Here is a tiny trained network, its code and every weight. The questions are about switching its units off for an input and a class, where a switched-off unit gives its printed mean instead of its output.

import numpy as np


def w(rows, s, z=0):
    codes = np.array(rows[::2]) - 128.0
    scale = np.full(codes.shape[1], s)
    scale[-1] = z or s
    return codes * scale


def f(y):
    return y / 2 * (1 + np.tanh(0.7978845608 * (y + 0.044715 * y**3)))


def log_softmax(a):
    a = a - a.max(-1, keepdims=True)
    return a - np.log(np.exp(a).sum(-1, keepdims=True))


def net(x, mask):
    res = np.array(x, float).reshape(1, 6) / 4 @ E
    y = f(res @ A[0][:, :-1].T + A[0][:, -1])
    res = res + np.where(mask, y, B[0][:, -1]) @ B[0][:, :-1]
    return log_softmax(res[-1] @ U[:, :-1].T + U[:, -1])


A, B = {}, {}
E = w([
[104,84,36,194],'x0',
[178,171,45,105],'x1',
[38,162,129,204],'x2',
[255,170,190,210],'x3',
[142,24,131,164],'x4',
[107,152,230,116],'x5',
],0.0075)
A[0] = w([
[22,121,109,124,225],'n0',
[142,170,40,41,155],'n1',
[162,174,163,82,136],'n2',
[86,141,152,254,114],'n3',
[151,149,206,41,100],'n4',
[46,158,162,138,196],'n5',
[165,135,168,114,254],'n6',
[184,73,145,168,119],'n7',
[30,125,209,111,130],'n8',
[136,133,207,61,99],'n9',
[49,99,184,84,144],'n10',
[100,19,47,97,111],'n11',
[90,134,19,151,158],'n12',
[207,101,137,191,236],'n13',
[117,130,144,225,197],'n14',
[68,112,184,97,168],'n15',
[156,175,67,101,194],'n16',
],0.0096,0.0035)
B[0] = w([
[124,91,46,180,253],'n0',
[6,171,196,113,245],'n1',
[167,126,141,73,201],'n2',
[69,120,162,158,226],'n3',
[123,142,128,61,231],'n4',
[98,176,92,203,220],'n5',
[169,141,166,106,220],'n6',
[149,102,163,177,186],'n7',
[127,213,57,140,232],'n8',
[149,149,132,9,209],'n9',
[180,174,24,129,214],'n10',
[104,46,45,98,242],'n11',
[1,102,136,85,244],'n12',
[180,138,156,214,255],'n13',
[65,129,190,209,217],'n14',
[168,188,58,130,202],'n15',
[99,191,150,131,212],'n16',
],0.0083,0.0057)
U = w([
[143,192,166,57,120],'0',
[196,164,60,166,254],'1',
[123,77,72,150,14],'2',
[187,101,200,215,197],'3',
[89,2,102,61,141],'4',
[144,131,156,112,28],'5',
[198,133,141,53,78],'6',
[54,171,137,167,135],'7',
],0.0087,0.0066)

Each question gives the input, the list of numbers given to net, and the class t.
The units are the neurons (one row each of A and B). Each row of codes is followed by its name. A weight is (code - 128) times the scale printed after its matrix; where a second scale follows, it is the last column's (A, B and U).
mask holds one flag per neuron, in row order. A switched-off neuron (its flag False) gives its mean, the last column of its row in B, instead of its output. The means were averaged over made-up inputs and are rounded, as every weight is.
A unit's drop is (log p(t) with every unit on - log p(t) with that unit switched off) / (log p(t) with every unit on - log p(t) with every unit switched off).
The circuit of an input: a set's keep is (log p(t) with only the set's units on - log p(t) with every unit switched off) / (log p(t) with every unit on - log p(t) with every unit switched off). Starting from the 12 units with the biggest drops (on a tie, the unit counted first), units are removed one at a time, each time the one whose removal leaves the highest keep (on an exact tie, the one counted first), for as long as the keep stays at least 0.8.
circuit, biggest first: the units of the circuit, biggest drop first
most important unit: the unit with the biggest drop
k most important neurons: the k neurons with the biggest drops, biggest first
drop of u: that unit's drop, to one decimal
input [-5,3,-6,-2,-1,-5], class 0: most important unit => n1
input [7,0,-8,4,8,-4], class 3: circuit, biggest first => (n13 n7)
input [6,8,3,1,0,7], class 3: 2 most important neurons => (n8 n1)
input [6,2,-4,-6,-6,3], class 4: circuit, biggest first => (n11 n12)
input [6,6,1,0,0,-4], class 4: 4 most important neurons => (n11 n12 n5 n8)
input [1,-7,7,-7,-5,-4], class 1: circuit, biggest first => (n10 n0)
input [3,8,-5,-2,-4,2], class 7: 3 most important neurons => (n1 n9 n16)
input [-6,-8,0,-8,1,-8], class 1: circuit, biggest first => (n10 n15)
input [8,-2,2,5,-2,-6], class 7: 4 most important neurons => (n12 n3 n14 n6)
input [7,0,3,-6,0,-5], class 4: 2 most important neurons => (n11 n12)
input [-6,-3,-4,6,-8,2], class 6: 2 most important neurons => (n1 n2)
input [-7,2,3,-8,-3,1], class 1: 2 most important neurons => (n10 n0)
input [-1,0,1,-7,4,2], class 2: 2 most important neurons => (n11 n0)
input [8,6,0,-7,-1,2], class 4: circuit, biggest first => (n11)
input [-3,-8,2,0,1,2], class 1: drop of n1 => 0.1
input [3,5,2,-1,4,6], class 3: drop of n11 => 0.2
input [8,6,-5,-3,1,-5], class 4: drop of n11 => 0.2
